Below is a small trained network, with its code and all its weights. Each question gives an input and a target symbol and asks what happens when units are switched off, that is, made to give their printed mean instead of their output.

import numpy as np


def w(rows, s, z=0):
    codes = np.array(rows[::2]) - 128.0
    scale = np.full(codes.shape[1], s)
    scale[-1] = z or s
    return codes * scale


def f(y):
    return np.maximum(y, 0)


def softmax(a):
    e = np.exp(a - a.max(-1, keepdims=True))
    return e / e.sum(-1, keepdims=True)


def log_softmax(a):
    a = a - a.max(-1, keepdims=True)
    return a - np.log(np.exp(a).sum(-1, keepdims=True))


def net(x, mask):
    ids = ['αβλξπσφψ'.index(c) for c in x.split()]
    T = len(ids)
    res = E[ids] + P[:T]
    r = res
    for j in range(3):
        rows = slice(4 * j, 4 * j + 4)
        q, k, v = (r @ M[0][rows].T for M in (Q, K, V))
        z = softmax(np.where(np.tri(T) > 0, q @ k.T / 4**0.5, -1e9)) @ v
        o = O[0][rows]
        res = res + np.where(mask[j], z, o[:, -1]) @ o[:, :-1]
    y = f(res @ A[0][:, :-1].T + A[0][:, -1])
    res = res + np.where(mask[3:7], y, B[0][:, -1]) @ B[0][:, :-1]
    return log_softmax(res[-1] @ U[:, :-1].T + U[:, -1])


Q, K, V, O, A, B = {}, {}, {}, {}, {}, {}
E = w([
[185,100,170,120,185,88,29,129,152,143],'α',
[225,68,112,55,64,205,78,83,194,194],'β',
[106,92,74,101,231,154,170,108,152,215],'λ',
[52,152,228,29,131,111,120,186,130,180],'ξ',
[176,148,39,84,92,135,64,206,56,119],'π',
[190,6,165,69,141,161,149,201,130,105],'σ',
[91,153,165,131,207,149,31,79,144,118],'φ',
[126,120,224,126,68,240,176,181,120,110],'ψ',
],0.02)
P = w([
[249,102,160,151,156,91,176,120,42,201],'0',
[132,146,121,145,126,141,138,142,167,126],'1',
[149,152,112,122,150,146,131,150,156,128],'2',
[107,123,131,136,128,145,131,150,153,148],'3',
[109,117,119,119,151,139,121,140,138,156],'4',
[74,102,134,131,131,130,118,146,143,174],'5',
[110,129,116,123,146,148,123,152,150,157],'6',
[88,127,126,127,133,145,115,142,159,171],'7',
[92,118,122,126,135,142,116,160,151,172],'8',
],0.014)
Q[0] = w([
[183,112,83,64,76,139,200,143,108,224],'h1',
[153,121,17,96,9,65,146,72,88,64],'h1',
[198,42,241,136,244,145,92,134,186,143],'h1',
[88,218,40,65,154,116,117,144,177,201],'h1',
[124,210,133,114,70,65,130,119,79,75],'h2',
[180,134,124,159,218,91,142,65,207,110],'h2',
[198,79,163,46,109,188,52,134,47,117],'h2',
[78,133,198,140,94,105,174,46,133,87],'h2',
[117,103,156,2,178,221,4,216,178,245],'h3',
[110,142,95,140,158,241,95,195,146,170],'h3',
[120,206,104,149,85,87,144,108,129,97],'h3',
[179,177,121,117,138,132,109,142,142,176],'h3',
],0.0082)
K[0] = w([
[131,111,95,84,108,139,184,194,106,139],'h1',
[154,105,102,185,165,90,152,213,70,68],'h1',
[196,60,133,85,120,175,87,101,220,134],'h1',
[135,157,75,96,157,135,107,157,135,171],'h1',
[99,158,120,75,122,118,111,171,127,88],'h2',
[124,129,146,141,149,113,142,138,129,101],'h2',
[140,160,166,102,94,127,121,111,70,126],'h2',
[108,102,170,116,158,127,133,157,116,87],'h2',
[226,121,150,130,94,137,128,120,90,251],'h3',
[199,134,131,112,138,113,152,145,91,178],'h3',
[113,133,100,138,130,147,132,133,119,89],'h3',
[122,116,140,133,92,127,98,134,135,152],'h3',
],0.013)
V[0] = w([
[148,169,191,195,225,110,96,80,128,141],'h1',
[100,170,130,201,155,111,148,105,32,166],'h1',
[123,239,86,132,71,133,147,74,119,193],'h1',
[200,130,223,153,125,142,47,21,52,120],'h1',
[196,28,237,92,107,122,126,122,157,141],'h2',
[108,174,74,161,169,153,172,178,128,175],'h2',
[178,140,192,140,188,109,91,82,106,96],'h2',
[146,114,86,56,78,168,104,54,182,156],'h2',
[169,104,79,152,168,2,67,105,185,148],'h3',
[214,58,96,143,168,229,181,87,55,145],'h3',
[135,147,63,89,93,214,40,134,100,87],'h3',
[170,98,167,157,195,88,127,185,48,101],'h3',
],0.0093)
O[0] = w([
[190,215,187,128,179,126,109,130,78,68,125],'h1',
[137,206,178,82,171,144,101,120,101,2,65],'h1',
[113,172,60,17,192,139,79,114,165,191,114],'h1',
[172,204,76,192,60,138,113,158,70,211,165],'h1',
[107,190,146,177,75,137,202,112,164,182,203],'h2',
[163,62,152,92,194,124,113,110,71,73,126],'h2',
[110,107,151,129,122,132,231,200,181,158,157],'h2',
[135,133,113,223,169,142,71,45,193,139,159],'h2',
[144,183,89,27,111,164,101,90,182,169,138],'h3',
[228,172,148,132,194,117,177,177,54,108,249],'h3',
[95,104,119,137,174,209,75,234,105,183,101],'h3',
[170,127,102,120,52,39,63,125,123,62,195],'h3',
],0.008,0.02)
A[0] = w([
[166,165,115,94,108,1,112,155,94,144,24],'n1',
[95,129,217,85,128,66,159,219,42,54,3],'n2',
[131,168,116,93,66,149,175,132,65,28,121],'n3',
[96,179,220,123,105,115,37,80,166,33,164],'n4',
],0.0066,0.0023)
B[0] = w([
[167,74,167,120,91,125,98,114,136,124,249],'n1',
[69,189,107,126,60,106,161,88,157,163,227],'n2',
[57,81,122,68,242,253,74,213,160,205,195],'n3',
[170,161,73,102,169,152,158,195,96,124,181],'n4',
],0.013,0.016)
U = w([
[89,172,83,23,66,88,141,102,138,147,36],'α',
[195,108,219,140,98,64,108,139,103,97,2],'β',
[147,229,92,123,139,149,136,152,101,120,135],'λ',
[44,70,146,105,148,254,132,167,139,116,149],'ξ',
[128,41,166,137,122,128,192,190,69,98,124],'π',
[101,64,78,103,92,120,55,207,73,146,33],'σ',
[170,97,173,89,199,114,179,40,153,124,156],'φ',
[85,126,111,152,143,139,106,74,182,149,209],'ψ',
],0.0057,0.0053)

Each question gives the input, a string of symbols that net reads in full, and the target symbol t.
The units are the heads (4 rows each of Q, K, V and O) and the neurons (one row each of A and B). Each row of codes is followed by its name. A weight is (code - 128) times the scale printed after its matrix; where a second scale follows, it is the last column's (O, A, B and U).
mask holds one flag per unit, heads first, then neurons. A switched-off unit (its flag False) gives its mean, the last column of its rows in O or B, instead of its output. The means were averaged over made-up inputs and are rounded, as every weight is.
A unit's drop is (log p(t) with every unit on - log p(t) with that unit switched off) / (log p(t) with every unit on - log p(t) with every unit switched off).
The circuit of an input: a set's keep is (log p(t) with only the set's units on - log p(t) with every unit switched off) / (log p(t) with every unit on - log p(t) with every unit switched off). Starting from all 7 units, units are removed one at a time, each time the one whose removal leaves the highest keep (on an exact tie, the one counted first), for as long as the keep stays at least 0.8.
circuit, biggest first: the units of the circuit, biggest drop first
top k neurons: the k neurons with the biggest drops, biggest first
which heads matter: for each layer, one digit per head in row order, 1 if its drop is at least 0.15 and else 0, layers parted by /
drop of u: that unit's drop, to one decimal
input ψ α α α φ ξ π φ β, target π: circuit, biggest first	h3
input ψ φ α ξ φ β α σ ξ, target π: which heads matter	101
input β φ α φ φ α ξ, target λ: which heads matter	011
input φ φ ξ β α α λ π α, target ξ: which heads matter	001
input α σ π, target σ: which heads matter	010
input α β π π ψ ξ σ, target α: which heads matter	101
input ξ φ β, target ψ: circuit, biggest first	h2; h3
input π φ π φ β ψ, target σ: circuit, biggest first	h3; h1
input ξ σ β φ ξ π α, target ψ: which heads matter	111
input σ φ β φ ξ σ ξ π, target β: circuit, biggest first	h3; n1
input π β ξ ξ α, target σ: circuit, biggest first	h1; h3
input ξ ξ π φ ξ π β σ, target ψ: which heads matter	010
input φ β λ, target ξ: which heads matter	001
input β ξ φ ξ φ σ β φ π, target ψ: circuit, biggest first	h2
input ξ φ φ π ψ, target ξ: which heads matter	110
input λ φ φ ξ ξ ξ β, target φ: circuit, biggest first	h3; h2
input π λ φ π ξ, target α: circuit, biggest first	n2; h1; h2
input λ ξ σ ξ β, target φ: which heads matter	011
input β φ σ ψ, target λ: which heads matter	001
input ξ σ β σ φ ψ φ β α, target ψ: top neuron	n3
input π σ α ξ φ λ φ π β, target σ: which heads matter	101
input φ α φ β σ φ ξ β ξ, target ψ: top 2 neurons	n3; n4
input σ φ φ σ β ξ α, target β: which heads matter	001
input φ φ φ ξ φ α, target β: top 2 neurons	n1; n3
input ψ λ α ξ σ β α ξ φ, target π: top 2 neurons	n2; n3
input σ λ π λ φ φ, target λ: drop of h1	2.2
